Small tables with named rows and columns. After each table, cells are looked up by row and column.

vunote
cols = degeka, tobo, gume, mize, pozisi, nak
natonob: [0.4, 0.5, 0.7, 0.5, 0.5, 0.5]
rese: [0.3, 0.4, 0.5, 0.4, 0.8, 0.5]
zul: [0.6, 0.4, 0.4, 0.6, 0.5, 0.4]
sibiki: [0.7, 0.4, 0.4, 0.6, 0.4, 0.5]
sunogi: [0.8, 0.5, 0.4, 0.5, 0.5, 0.9]
dupib: [0.1, 0.5, 0.3, 0.5, 0.4, 0.7]
kup: [0.3, 0.4, 0.6, 0.5, 0.6, 0.3]
kadama: [0.4, 0.6, 0.7, 0.6, 0.5, 0.5]
lin: [0.8, 0.7, 0.6, 0.4, 0.4, 0.6]
vus: [0.6, 0.5, 0.7, 0.4, 0.5, 0.8]
ferin: [0.7, 0.6, 0.5, 0.5, 0.4, 0.6]
bop: [0.4, 0.6, 0.5, 0.4, 0.7, 0.2]
mari: [0.6, 0.5, 0.8, 0.6, 0.5, 0.8]
vofomif: [0.6, 0.5, 0.5, 0.8, 0.4, 0.2]

pozisi of natonob = 0.5
nak of ferin = 0.6
mize of natonob = 0.5
pozisi of zul = 0.5
gume of kup = 0.6
mize of zul = 0.6
nak of rese = 0.5
gume of sunogi = 0.4
mize of lin = 0.4
gume of ferin = 0.5
degeka of vofomif = 0.6
gume of mari = 0.8
tobo of sibiki = 0.4
tobo of dupib = 0.5
mize of vofomif = 0.8
gume of zul = 0.4
tobo of natonob = 0.5
gume of kadama = 0.7
mize of sibiki = 0.6

kibi
        kagesa  loruri   rud  rimuno   bel  magisa  girino
boba      0.40    0.61  0.17    0.53  0.71    0.28    0.31
sagaba    0.44    0.40  0.42    0.46  0.46    0.26    0.54
dume      0.51    0.77  0.47    0.46  0.04    0.49    0.61

boba, bel => 0.71
dume, rimuno => 0.46
boba, rimuno => 0.53
dume, rud => 0.47
boba, magisa => 0.28
boba, rud => 0.17
dume, bel => 0.04
dume, girino => 0.61
sagaba, rud => 0.42
sagaba, girino => 0.54
sagaba, kagesa => 0.44
boba, girino => 0.31
dume, kagesa => 0.51
boba, kagesa => 0.40
dume, magisa => 0.49
sagaba, bel => 0.46
sagaba, loruri => 0.40
Row with the largest bel: boba

zer:
         pofidu  giruta
lidag        17     100
lelema      220     188
turelo       64     120
kopeb       219     183
teti         11     104
denidef     140     143

pofidu of kopeb is 219
pofidu of denidef is 140
giruta of lelema is 188
giruta of teti is 104
giruta of lidag is 100
pofidu of turelo is 64
pofidu of lelema is 220
giruta of turelo is 120
pofidu of teti is 11
pofidu of lidag is 17
giruta of denidef is 143
giruta of kopeb is 183

nikudos.tsv
	zoz	nobemul	sot	rigo	zososol	rumo
leg	5.022	6.247	4.963	5.519	7.923	5.365
dukefan	5.190	1.036	7.715	5.958	4.859	7.476
dimep	6.395	5.817	7.955	5.929	5.168	5.610
pumuliz	6.676	4.471	5.222	6.547	7.571	5.030
mep	6.629	7.234	6.714	5.939	7.301	7.024
pabapa	3.695	7.518	5.632	9.001	9.428	8.200
nafubo	6.654	6.854	4.997	7.291	8.589	3.938
makome	5.094	4.346	5.590	8.257	7.450	1.485

mep, rumo: 7.024
mep, zososol: 7.301
leg, sot: 4.963
mep, zoz: 6.629
dukefan, zososol: 4.859
mep, sot: 6.714
dukefan, rumo: 7.476

forivad
fields: fip, los, fopodu, ditaka, pep, volez, kotazo, sobos, gev, vadob
zonoge: [111, 80, 96, 188, 114, 130, 213, 197, 135, 173]
bidizim: [85, 226, 199, 115, 153, 103, 99, 210, 131, 142]
pud: [199, 154, 212, 196, 115, 182, 126, 90, 119, 179]
lelot: [202, 124, 133, 57, 161, 186, 132, 168, 178, 147]
beto: [165, 206, 95, 162, 190, 185, 186, 117, 182, 110]
ves: [163, 196, 106, 156, 180, 183, 185, 122, 179, 120]

What is the fip of zonoge in forivad?
111
What is the sobos of beto in forivad?
117
What is the vadob of bidizim in forivad?
142
What is the volez of pud in forivad?
182
What is the pep of zonoge in forivad?
114
What is the gev of bidizim in forivad?
131
What is the los of pud in forivad?
154
What is the pep of ves in forivad?
180
What is the vadob of beto in forivad?
110
What is the fip of lelot in forivad?
202
What is the fopodu of beto in forivad?
95
What is the fopodu of zonoge in forivad?
96
What is the vadob of ves in forivad?
120
What is the volez of lelot in forivad?
186
What is the fip of bidizim in forivad?
85
What is the ditaka of ves in forivad?
156
Row with the largest vadob: pud

